Below is a small trained network, with its code and all its weights. Each question gives an input and a class and asks what happens when units are switched off, that is, made to give their printed mean instead of their output.

import numpy as np


def w(rows, s, z=0):
    codes = np.array(rows[::2]) - 128.0
    scale = np.full(codes.shape[1], s)
    scale[-1] = z or s
    return codes * scale


def f(y):
    return y / 2 * (1 + np.tanh(0.7978845608 * (y + 0.044715 * y**3)))


def log_softmax(a):
    a = a - a.max(-1, keepdims=True)
    return a - np.log(np.exp(a).sum(-1, keepdims=True))


def net(x, mask):
    res = np.array(x, float).reshape(1, 3) / 4 @ E
    y = f(res @ A[0][:, :-1].T + A[0][:, -1])
    res = res + np.where(mask, y, B[0][:, -1]) @ B[0][:, :-1]
    return log_softmax(res[-1] @ U[:, :-1].T + U[:, -1])


A, B = {}, {}
E = w([
[179,198,131,211,107,214],'x0',
[68,117,158,131,213,167],'x1',
[178,6,192,140,140,156],'x2',
],0.016)
A[0] = w([
[123,83,138,170,74,162,130],'n0',
[92,86,157,170,184,167,95],'n1',
[135,104,137,169,195,206,191],'n2',
[136,121,150,95,54,104,162],'n3',
[139,149,83,180,151,123,137],'n4',
[36,108,105,105,170,82,136],'n5',
[130,141,147,155,99,94,114],'n6',
[155,99,128,138,202,133,51],'n7',
[16,123,99,66,152,106,184],'n8',
[144,164,131,242,169,211,158],'n9',
[157,179,156,139,91,140,220],'n10',
[148,177,138,174,183,159,173],'n11',
[137,85,184,92,108,131,138],'n12',
[151,112,74,149,119,103,77],'n13',
[151,108,137,151,168,93,117],'n14',
[133,204,15,102,120,105,204],'n15',
[7,154,99,122,197,124,218],'n16',
[137,90,186,144,194,175,135],'n17',
[200,179,76,137,110,137,176],'n18',
[84,131,110,78,92,64,129],'n19',
[218,122,139,95,63,146,117],'n20',
[127,86,150,159,100,124,166],'n21',
[179,115,146,161,167,161,89],'n22',
[124,103,130,83,189,155,254],'n23',
[99,175,131,203,107,158,117],'n24',
[78,118,100,72,196,122,181],'n25',
[197,135,128,166,97,138,85],'n26',
[111,186,121,112,185,173,129],'n27',
[125,189,166,128,125,173,138],'n28',
[185,110,91,157,65,52,178],'n29',
[120,63,157,167,126,148,213],'n30',
[143,85,105,148,199,164,132],'n31',
[82,180,176,209,98,167,160],'n32',
[92,113,193,109,151,165,168],'n33',
[119,148,118,61,102,37,217],'n34',
[175,103,169,118,160,145,170],'n35',
[120,92,144,168,180,200,152],'n36',
],0.013,0.0043)
B[0] = w([
[125,120,205,79,73,125,171],'n0',
[173,137,174,108,180,56,201],'n1',
[200,225,189,124,167,147,211],'n2',
[128,106,49,75,92,14,183],'n3',
[110,88,139,216,73,134,161],'n4',
[51,101,172,130,153,164,218],'n5',
[91,152,78,143,101,115,145],'n6',
[115,195,96,108,126,7,169],'n7',
[4,69,145,127,215,173,232],'n8',
[154,156,204,188,145,225,234],'n9',
[94,106,109,196,37,168,191],'n10',
[162,112,154,206,169,196,187],'n11',
[139,97,145,88,143,96,197],'n12',
[143,135,50,107,102,116,148],'n13',
[125,109,118,102,146,122,154],'n14',
[90,234,72,208,152,122,252],'n15',
[86,65,205,156,150,171,233],'n16',
[161,175,204,81,188,57,220],'n17',
[137,163,102,153,44,157,212],'n18',
[61,178,78,167,101,170,208],'n19',
[88,80,95,93,53,145,202],'n20',
[123,81,154,64,108,113,173],'n21',
[113,167,233,91,117,174,173],'n22',
[111,140,193,123,191,87,202],'n23',
[178,97,93,203,94,170,189],'n24',
[52,93,176,112,176,176,210],'n25',
[73,141,136,94,95,208,183],'n26',
[134,120,186,109,102,137,178],'n27',
[155,136,97,193,164,192,174],'n28',
[139,92,3,40,47,53,222],'n29',
[135,123,237,55,158,102,210],'n30',
[158,176,168,94,184,122,184],'n31',
[159,129,147,200,127,221,197],'n32',
[123,192,185,101,204,93,192],'n33',
[66,134,59,127,127,63,234],'n34',
[136,118,169,54,156,153,191],'n35',
[220,221,227,90,151,112,206],'n36',
],0.0066,0.017)
U = w([
[7,135,116,143,185,107,254],'0',
[194,155,125,231,109,164,82],'1',
[197,152,159,114,222,80,133],'2',
[103,133,142,103,64,143,21],'3',
[155,54,75,100,78,65,174],'4',
[104,200,21,146,88,65,57],'5',
],0.012,0.002)

Each question gives the input, the list of numbers given to net, and the class t.
The units are the neurons (one row each of A and B). Each row of codes is followed by its name. A weight is (code - 128) times the scale printed after its matrix; where a second scale follows, it is the last column's (A, B and U).
mask holds one flag per neuron, in row order. A switched-off neuron (its flag False) gives its mean, the last column of its row in B, instead of its output. The means were averaged over made-up inputs and are rounded, as every weight is.
A unit's drop is (log p(t) with every unit on - log p(t) with that unit switched off) / (log p(t) with every unit on - log p(t) with every unit switched off).
The circuit of an input: a set's keep is (log p(t) with only the set's units on - log p(t) with every unit switched off) / (log p(t) with every unit on - log p(t) with every unit switched off). Starting from the 12 units with the biggest drops (on a tie, the unit counted first), units are removed one at a time, each time the one whose removal leaves the highest keep (on an exact tie, the one counted first), for as long as the keep stays at least 0.8.
units of the circuit, in order: the units of the circuit, biggest drop first
top k neurons: the k neurons with the biggest drops, biggest first
drop of u: that unit's drop, to one decimal
input [2,-4,7], class 3: units of the circuit, in order	(n20)
input [1,-1,-8], class 5: top 3 neurons	(n15; n9; n34)
input [7,6,1], class 1: top 2 neurons	(n9; n32)
input [7,-7,4], class 3: top 3 neurons	(n20; n26; n29)
input [6,8,-1], class 1: top 3 neurons	(n9; n32; n24)
input [6,-5,5], class 3: top 2 neurons	(n20; n26)
input [-6,-7,1], class 5: top 2 neurons	(n19; n34)
input [-7,-7,1], class 5: top 2 neurons	(n19; n34)
input [5,-4,4], class 3: top 4 neurons	(n20; n26; n15; n0)
input [-7,-5,1], class 4: drop of n15	0.4
input [-2,-3,1], class 4: drop of n15	0.2
input [3,-4,-7], class 5: drop of n29	0.1
input [-8,3,8], class 2: drop of n27	0.0
